Below is a small trained network, with its code and all its weights. Each question gives an input and a class and asks what happens when units are switched off, that is, made to give their printed mean instead of their output.

import numpy as np


def w(rows, s, z=0):
    codes = np.array(rows[::2]) - 128.0
    scale = np.full(codes.shape[1], s)
    scale[-1] = z or s
    return codes * scale


def norm(h):
    return h / np.sqrt((h * h).mean(-1, keepdims=True) + 1e-5)


def f(y):
    return y / 2 * (1 + np.tanh(0.7978845608 * (y + 0.044715 * y**3)))


def log_softmax(a):
    a = a - a.max(-1, keepdims=True)
    return a - np.log(np.exp(a).sum(-1, keepdims=True))


def net(x, mask):
    res = np.array(x, float).reshape(1, 2) / 4 @ E
    u = 0
    for l in range(3):
        y = f(norm(res) @ A[l][:, :-1].T + A[l][:, -1])
        res = res + np.where(mask[u : u + 10], y, B[l][:, -1]) @ B[l][:, :-1]
        u += 10
    return log_softmax(norm(res)[-1] @ U[:, :-1].T + U[:, -1])


A, B = {}, {}
E = w([
[254,194,210,114],'x0',
[86,77,235,82],'x1',
],0.0076)
A[0] = w([
[105,186,45,135,222],'0.n1',
[102,91,199,98,76],'0.n2',
[91,89,51,110,109],'0.n3',
[134,97,149,102,62],'0.n4',
[153,134,113,111,17],'0.n5',
[236,143,137,88,139],'0.n6',
[190,99,131,171,129],'0.n7',
[147,91,126,149,3],'0.n8',
[199,166,182,186,159],'0.n9',
[72,99,254,201,192],'0.n10',
],0.0095,0.0011)
B[0] = w([
[178,9,112,176,235],'0.n1',
[61,100,82,33,208],'0.n2',
[255,167,242,220,223],'0.n3',
[119,123,92,89,138],'0.n4',
[107,151,77,109,124],'0.n5',
[60,219,193,217,253],'0.n6',
[117,173,137,133,154],'0.n7',
[143,180,95,99,114],'0.n8',
[97,208,201,235,246],'0.n9',
[73,52,131,24,244],'0.n10',
],0.0095,0.0044)
A[1] = w([
[164,115,185,153,86],'1.n1',
[172,87,17,63,249],'1.n2',
[117,222,185,76,212],'1.n3',
[180,252,122,136,57],'1.n4',
[122,87,158,138,102],'1.n5',
[254,52,96,46,169],'1.n6',
[84,114,225,92,176],'1.n7',
[167,119,47,145,194],'1.n8',
[63,170,178,34,130],'1.n9',
[100,138,68,158,248],'1.n10',
],0.0099,0.0022)
B[1] = w([
[89,112,91,116,176],'1.n1',
[64,41,177,160,165],'1.n2',
[187,120,103,155,225],'1.n3',
[3,166,127,212,191],'1.n4',
[142,116,69,135,156],'1.n5',
[13,65,116,118,187],'1.n6',
[201,108,70,66,253],'1.n7',
[163,119,243,108,164],'1.n8',
[176,111,226,134,244],'1.n9',
[195,158,173,128,154],'1.n10',
],0.012,0.0051)
A[2] = w([
[84,152,195,54,11],'2.n1',
[105,153,123,125,32],'2.n2',
[149,127,57,52,164],'2.n3',
[93,191,120,134,6],'2.n4',
[195,170,168,149,66],'2.n5',
[140,125,127,128,69],'2.n6',
[114,161,78,180,233],'2.n7',
[103,94,113,110,17],'2.n8',
[248,174,118,57,38],'2.n9',
[122,69,141,61,119],'2.n10',
],0.014,0.0015)
B[2] = w([
[88,59,176,89,184],'2.n1',
[94,159,137,158,117],'2.n2',
[77,111,30,191,162],'2.n3',
[119,161,179,236,161],'2.n4',
[82,113,43,68,207],'2.n5',
[117,114,126,143,125],'2.n6',
[92,222,242,94,190],'2.n7',
[137,171,92,85,149],'2.n8',
[248,182,162,103,169],'2.n9',
[134,249,113,193,254],'2.n10',
],0.012,0.0059)
U = w([
[91,151,11,153,137],'0',
[109,252,186,193,193],'1',
[144,139,124,129,10],'2',
[152,147,108,111,2],'3',
[44,57,115,35,179],'4',
[153,147,108,111,1],'5',
[212,168,199,51,190],'6',
[156,24,151,179,208],'7',
],0.016,0.0068)

Each question gives the input, the list of numbers given to net, and the class t.
The units are the neurons (one row each of A and B). Each row of codes is followed by its name. A weight is (code - 128) times the scale printed after its matrix; where a second scale follows, it is the last column's (A, B and U).
mask holds one flag per neuron, layer by layer. A switched-off neuron (its flag False) gives its mean, the last column of its row in B, instead of its output. The means were averaged over made-up inputs and are rounded, as every weight is.
A unit's drop is (log p(t) with every unit on - log p(t) with that unit switched off) / (log p(t) with every unit on - log p(t) with every unit switched off).
k most important neurons: the k neurons with the biggest drops, biggest first
top k neurons in layer l: the k neurons of layer l with the biggest drops, biggest first
drop when u is switched off: that unit's drop, to one decimal
input [-5,3], class 0: 2 most important neurons => 0.n6, 0.n9
input [0,-5], class 7: most important neuron => 0.n1
input [-8,5], class 0: 3 most important neurons => 2.n10, 0.n3, 1.n7
input [-2,0], class 7: 2 most important neurons => 0.n6, 0.n10
input [-5,4], class 0: top 3 neurons in layer 1 => 1.n8, 1.n7, 1.n5
input [5,3], class 6: top 3 neurons in layer 0 => 0.n10, 0.n3, 0.n2
input [-7,1], class 7: top 2 neurons in layer 1 => 1.n7, 1.n4
input [3,7], class 6: 3 most important neurons => 1.n9, 0.n1, 1.n7
input [-3,4], class 4: 2 most important neurons => 0.n9, 0.n6
input [1,2], class 6: 2 most important neurons => 1.n9, 0.n1
input [-7,4], class 0: 3 most important neurons => 2.n10, 0.n6, 0.n3
input [-7,0], class 7: drop when 0.n6 is switched off => 0.2
input [-3,3], class 4: drop when 0.n10 is switched off => 1.4
input [3,3], class 6: drop when 1.n9 is switched off => 0.1
input [3,5], class 6: drop when 1.n9 is switched off => 0.1
